Moves between units:
state | zi fu de ba ni fi
Zik | . Pag Vof Mil Nus Ved
Zib | Bik . Fiv Roz . Pob
Pev | Fas Nos Tik Ruv Nit Kad
Gid | Vof Lur Pag Kad Kul Ruv
Fod | . Tem Vav Mub Tik Gib
Sof | . Tik Fas Ved Tem Mil
Ged | . Kad Mil Vav Lal Mog
Kad | Kes Fiv Bik Pev Pul Gid
Nus | Zik Pob Gid Beg Vuz Kat
Fas | . Doz Fod Nes Pev Kes
Fiv | Lal . Nik Nos . Lur
Ziv | Tem . Nit Ter . Nik
Kul | Gid . Pob Pul . Giz
Pob | Pag . Lur Zib . Mor
Vof | . Kor Gav Kes Gid Nes
Roz | Tik . Nos Mor . Zib
Rak | . Ruv Ved Mog Dud Vav
Gav | . Nus Mog Gib Pag Mub
Kes | . Lal Gib Fas Kad Vof
Lal | Ged Pul Beg Doz Fiv Kor
Pag | Gav Vuz Kor Bik Pob Lak
Lur | Kor . Vuz Fiv . Sef
Beg | Mil Zib Kad Tem Nik Nus
Kat | Ved Mor Ruv Nus Ter Tem
Ruv | Nes Sef Lak Gid Giz Pev
Ter | Kat . Giz Vuz . Ziv
Nes | . Dud Mub Vof Ruv Fas
Pul | Kad . Zib Nit . Kul
Giz | Ruv . Mor Kul . Nit
Nik | Beg . Pul Ziv . Vuz
Bik | Gib Nik Lal Tik Zib Pag
Mor | Lak . Sef Pob . Roz
Mog | . Gid Zik Ged Kor Rak
Tem | Sof Roz Pev Kat Ziv Beg
Ved | . Lak Nes Zik Kat Sof
Vav | . Pev Sof Rak Doz Ged
Lak | Mub Ter Dud Pag Mor Tik
Kor | Mog Kul Nus Lal Lur Dud
Mub | . Kat Rak Gav Lak Fod
Sef | Dud . Ter Lur . Nos
Nit | Pev . Roz Giz . Pul
Gib | . Beg Ged Fod Bik Gav
Tik | Fod Ziv Doz Lak Roz Bik
Mil | . Bik Kes Sof Beg Zik
Vuz | Nus . Kul Nik . Ter
Doz | Vav Nit Tem Dud Nos Lal
Dud | Rak Giz Kat Kor Sef Doz
Nos | Doz . Ziv Sef . Fiv

In the rows, 527 stands for zero.

The rows follow the links: the fewer symbols apart two units are, the more alike their rows tend to be.

Each row is also shifted at random along 3 hidden directions that mean nothing.

Name the unit of each row.
[450,562,534,502,507,655,579,502,556,444,439,620,560,541,630,539,530,611,374,483,552,488,478,606,577,647,484,596,516,489,565,552,538,738,487,551,567,544]
unit: Ter
[387,609,486,603,525,570,610,480,751,529,583,444,661,355,508,562,624,478,495,360,419,663,620,483,636,625,458,633,561,499,445,585,525,531,440,572,562,568]
unit: Pul
[565,508,483,505,632,590,569,438,518,403,283,696,615,539,590,485,494,836,532,416,359,626,512,504,408,573,475,730,524,452,636,600,385,619,623,509,539,285]
unit: Tem
[458,555,517,467,485,530,507,439,440,475,601,621,588,542,601,493,484,432,416,532,618,388,480,459,466,467,474,458,637,632,570,631,424,567,520,614,525,578]
unit: Nus
[121,553,681,452,523,560,493,509,495,529,456,696,572,584,694,522,574,656,379,446,509,518,409,564,458,579,489,529,591,480,561,485,452,650,527,505,542,408]
unit: Kat
[363,551,623,659,631,479,451,624,575,718,591,480,497,482,448,513,599,476,540,510,408,544,546,378,574,450,550,484,573,561,530,466,418,383,573,539,607,527]
unit: Kes
[388,535,506,640,408,483,657,531,753,644,471,634,528,488,515,474,488,579,470,376,576,660,652,588,569,624,500,554,481,491,557,529,688,612,394,581,479,510]
unit: Pob
[738,522,583,607,550,567,435,499,590,679,602,519,520,458,500,599,552,435,532,521,504,522,648,506,572,578,542,422,634,690,598,511,434,407,609,532,527,422]
unit: Vof
[380,518,626,651,454,439,496,621,618,796,489,586,382,540,489,436,498,611,513,574,526,580,518,503,505,510,586,444,566,555,597,391,563,436,532,621,587,528]
unit: Gav
[525,489,564,506,545,450,599,560,532,490,447,581,530,528,455,458,459,774,713,514,463,659,570,574,461,519,607,623,437,383,480,491,552,477,560,397,463,335]
unit: Tik
[351,515,484,463,392,392,524,558,322,508,617,549,409,608,521,398,461,404,441,715,776,306,376,432,440,336,523,323,567,548,484,529,621,501,449,578,448,660]
unit: Kor
[459,528,550,597,456,527,627,476,645,569,514,530,539,482,541,604,459,618,441,461,631,507,640,544,590,575,424,606,552,544,611,667,571,591,476,522,546,531]
unit: Kul
[511,493,469,405,412,564,603,535,422,420,501,488,461,611,563,566,515,534,432,630,699,442,430,649,526,488,473,512,448,427,467,492,668,665,444,570,513,637]
unit: Sef
[568,471,381,573,527,448,590,548,461,437,468,617,525,537,514,332,402,559,573,502,451,596,503,410,359,483,500,539,544,475,542,580,529,468,506,603,452,545]
unit: Lal
[511,485,618,420,462,521,575,497,542,538,488,637,504,557,521,469,455,645,573,500,583,635,584,627,513,609,627,531,491,501,526,478,619,536,518,385,426,299]
unit: Lak
[529,504,514,645,637,457,506,564,536,608,436,567,504,550,568,507,561,619,540,504,408,511,438,406,470,476,525,568,586,588,637,511,387,451,611,610,656,557]
unit: Mil
[553,506,445,585,575,430,444,587,411,607,570,527,462,586,484,434,530,520,577,671,505,442,429,386,449,405,581,461,529,541,542,426,537,418,580,647,612,656]
unit: Ged
[343,524,667,627,591,397,534,687,579,690,300,608,501,574,551,600,552,971,581,559,417,526,508,520,553,426,532,648,493,446,684,446,418,506,692,515,710,381]
unit: Fas

Start here and follow the symbols in turn, left to right. Where do you end up?
Answer with the unit's name.
[410,582,541,477,568,611,588,527,634,442,547,395,596,464,487,652,611,529,475,473,481,505,566,543,657,593,470,607,461,450,421,544,517,556,459,474,552,551]
zi ba fi => Pev
[394,526,657,511,573,510,377,596,498,691,668,482,439,568,511,522,627,458,510,591,458,513,458,550,545,542,637,369,488,555,428,287,604,418,519,469,582,540]
ni de => Dud
[731,575,561,489,519,679,615,389,713,450,424,569,587,475,563,668,505,595,500,377,539,667,734,638,603,689,503,620,508,548,625,649,578,665,504,467,478,356]
de fi ba => Mor
[416,514,683,450,546,574,474,497,558,476,617,594,565,502,591,630,491,594,507,501,580,475,602,565,542,565,511,465,570,525,492,568,498,537,570,350,486,344]
zi fu => Dud
[489,503,576,470,589,503,493,518,417,384,562,432,579,550,505,624,556,540,589,511,530,414,574,481,613,435,516,541,534,495,405,609,434,460,598,351,501,442]
ba fi zi => Fas
[373,530,531,512,427,466,489,527,554,648,634,567,488,533,458,438,487,439,550,531,642,589,559,550,505,535,575,416,582,534,482,496,628,434,467,481,353,510]
fu ba zi => Beg
[588,517,467,595,506,541,560,491,602,511,582,535,612,345,413,399,469,457,715,408,432,760,662,517,487,573,576,512,557,527,501,587,553,397,479,464,358,437]
ni ba => Roz
[313,539,605,523,447,548,654,563,693,611,446,592,528,509,544,522,557,699,471,416,518,656,575,671,604,638,571,586,429,400,541,486,678,666,442,509,475,481]
zi ba fi => Lak
[843,479,313,437,373,561,600,450,379,362,610,437,473,559,493,586,408,303,448,660,757,358,526,563,499,426,487,486,543,553,516,631,654,577,457,575,431,688]
fi ba zi => Kor
[526,525,529,631,569,402,491,617,534,646,533,498,456,517,416,466,552,549,628,606,462,551,546,451,534,421,604,540,496,537,553,456,537,363,560,541,573,525]
fu ni => Nik
[711,571,530,511,665,572,413,508,485,491,471,505,571,506,558,588,578,512,581,522,354,581,508,505,469,590,575,534,541,596,572,456,374,501,627,511,633,493]
fi ni zi fi => Zik
[471,557,732,492,640,539,399,560,517,636,565,498,473,594,532,661,662,491,477,522,479,464,548,546,570,575,611,463,519,589,488,407,471,420,560,477,595,487]
ba ba ba => Fas
[798,513,541,565,549,570,453,467,459,601,547,587,507,516,542,563,556,415,490,584,567,476,501,523,460,538,566,442,679,726,664,549,418,508,623,612,575,548]
de ba => Kes
[240,535,508,577,579,482,519,552,488,511,522,645,625,460,567,421,531,573,487,436,467,515,435,360,480,440,438,579,584,497,523,566,390,495,539,597,555,576]
fi fi ni => Ter
[492,530,586,538,629,521,359,629,517,632,585,426,453,559,486,552,602,474,646,612,385,572,538,536,563,475,606,439,455,492,409,341,563,408,574,444,553,519]
de fu de => Tik
[505,497,486,390,509,495,464,592,310,377,586,465,521,619,513,439,548,521,604,626,544,465,417,501,444,413,584,499,470,400,359,489,545,493,494,496,464,593]
ba de => Kat
[279,566,521,509,565,584,620,559,642,491,328,568,585,503,578,554,612,758,427,383,373,638,456,546,553,597,453,711,431,408,516,530,465,760,470,568,624,563]
zi fi zi => Mil
[683,572,322,545,575,644,589,416,605,371,569,418,618,378,537,564,520,351,490,353,496,602,568,530,585,609,416,573,545,568,451,677,519,625,422,620,476,603]
fi fi ba zi => Nus
